Below is a small trained network, with its code and all its weights. Each question gives an input and a class and asks what happens when units are switched off, that is, made to give their printed mean instead of their output.

import numpy as np


def w(rows, s, z=0):
    codes = np.array(rows[::2]) - 128.0
    scale = np.full(codes.shape[1], s)
    scale[-1] = z or s
    return codes * scale


def norm(h):
    return h / np.sqrt((h * h).mean(-1, keepdims=True) + 1e-5)


def f(y):
    return y / 2 * (1 + np.tanh(0.7978845608 * (y + 0.044715 * y**3)))


def log_softmax(a):
    a = a - a.max(-1, keepdims=True)
    return a - np.log(np.exp(a).sum(-1, keepdims=True))


def net(x, mask):
    res = np.array(x, float).reshape(1, 8) / 4 @ E
    u = 0
    for l in range(3):
        y = f(norm(res) @ A[l][:, :-1].T + A[l][:, -1])
        res = res + np.where(mask[u : u + 3], y, B[l][:, -1]) @ B[l][:, :-1]
        u += 3
    return log_softmax(norm(res)[-1] @ U[:, :-1].T + U[:, -1])


A, B = {}, {}
E = w([
[129,253,122,146,122,158,93,152,173],'x0',
[128,134,61,143,105,105,122,121,184],'x1',
[148,135,66,121,97,252,131,61,95],'x2',
[110,111,55,135,156,89,105,77,114],'x3',
[103,95,132,192,91,85,87,125,99],'x4',
[231,161,149,137,174,102,83,163,38],'x5',
[157,127,113,131,123,135,175,147,157],'x6',
[122,124,110,153,99,148,170,118,101],'x7',
],0.0069)
A[0] = w([
[20,2,118,123,111,66,129,53,112,76],'0.n0',
[176,149,162,138,155,55,138,170,71,2],'0.n1',
[75,78,64,211,103,99,153,77,116,90],'0.n2',
],0.0069,0.0034)
B[0] = w([
[131,63,143,134,107,122,94,59,163,253],'0.n0',
[151,137,137,164,149,97,112,149,84,193],'0.n1',
[162,100,116,144,5,136,65,105,162,194],'0.n2',
],0.014,0.0042)
A[1] = w([
[150,201,64,136,126,185,167,204,153,2],'1.n0',
[159,159,19,150,155,2,91,157,242,85],'1.n1',
[187,210,19,170,132,204,102,90,89,149],'1.n2',
],0.0069,0.0016)
B[1] = w([
[46,77,160,161,66,125,125,135,125,185],'1.n0',
[162,58,146,208,141,146,206,114,89,241],'1.n1',
[103,66,157,10,140,84,50,5,119,253],'1.n2',
],0.011,0.0046)
A[2] = w([
[241,62,165,126,214,66,72,219,138,177],'2.n0',
[62,99,253,80,49,128,133,106,105,249],'2.n1',
[165,78,136,123,128,227,189,144,20,214],'2.n2',
],0.0053,0.0016)
B[2] = w([
[106,103,178,93,9,181,167,130,95,228],'2.n0',
[174,160,97,213,103,129,73,136,121,254],'2.n1',
[191,105,42,105,154,122,91,135,204,169],'2.n2',
],0.014,0.0053)
U = w([
[136,122,204,169,114,105,209,238,78,116],'0',
[144,62,125,157,67,139,91,71,163,215],'1',
[164,115,35,140,223,126,205,169,168,48],'2',
[97,151,131,5,192,112,107,100,91,4],'3',
[128,218,131,168,135,168,82,189,137,83],'4',
],0.013,0.0028)

Each question gives the input, the list of numbers given to net, and the class t.
The units are the neurons (one row each of A and B). Each row of codes is followed by its name. A weight is (code - 128) times the scale printed after its matrix; where a second scale follows, it is the last column's (A, B and U).
mask holds one flag per neuron, layer by layer. A switched-off neuron (its flag False) gives its mean, the last column of its row in B, instead of its output. The means were averaged over made-up inputs and are rounded, as every weight is.
A unit's drop is (log p(t) with every unit on - log p(t) with that unit switched off) / (log p(t) with every unit on - log p(t) with every unit switched off).
The circuit of an input: a set's keep is (log p(t) with only the set's units on - log p(t) with every unit switched off) / (log p(t) with every unit on - log p(t) with every unit switched off). Starting from all 9 units, units are removed one at a time, each time the one whose removal leaves the highest keep (on an exact tie, the one counted first), for as long as the keep stays at least 0.8.
units of the circuit, in order: the units of the circuit, biggest drop first
unit that matters most: the unit with the biggest drop
top k neurons: the k neurons with the biggest drops, biggest first
drop of u: that unit's drop, to one decimal
input [7,-2,-3,-4,-8,-5,7,-6], class 4: unit that matters most -> 2.n0
input [1,-7,-2,-2,-6,0,7,1], class 4: units of the circuit, in order -> 1.n1, 0.n0, 2.n1
input [-4,-7,0,1,7,3,8,-7], class 0: units of the circuit, in order -> 1.n2, 0.n2
input [-8,0,-8,5,1,7,-6,0], class 0: units of the circuit, in order -> 1.n2, 0.n1
input [5,-3,2,7,-8,-2,0,-5], class 3: top 2 neurons -> 0.n2, 2.n0
input [-5,-8,-3,0,-5,7,2,-7], class 0: top 2 neurons -> 2.n0, 1.n2
input [6,2,5,-5,-5,-7,0,-5], class 4: units of the circuit, in order -> 0.n2, 0.n0
input [-1,-1,5,0,8,6,7,0], class 3: units of the circuit, in order -> 1.n2, 0.n0, 1.n1
input [-4,-7,-2,-6,-4,-7,4,-7], class 4: top 3 neurons -> 1.n2, 1.n1, 2.n1
input [-4,3,-4,-6,5,5,-7,-4], class 0: drop of 1.n2 -> 0.1
input [4,5,-4,-8,-2,0,1,4], class 0: drop of 1.n2 -> 0.4
input [8,7,-5,4,-3,-7,-1,-3], class 2: drop of 2.n0 -> 0.3
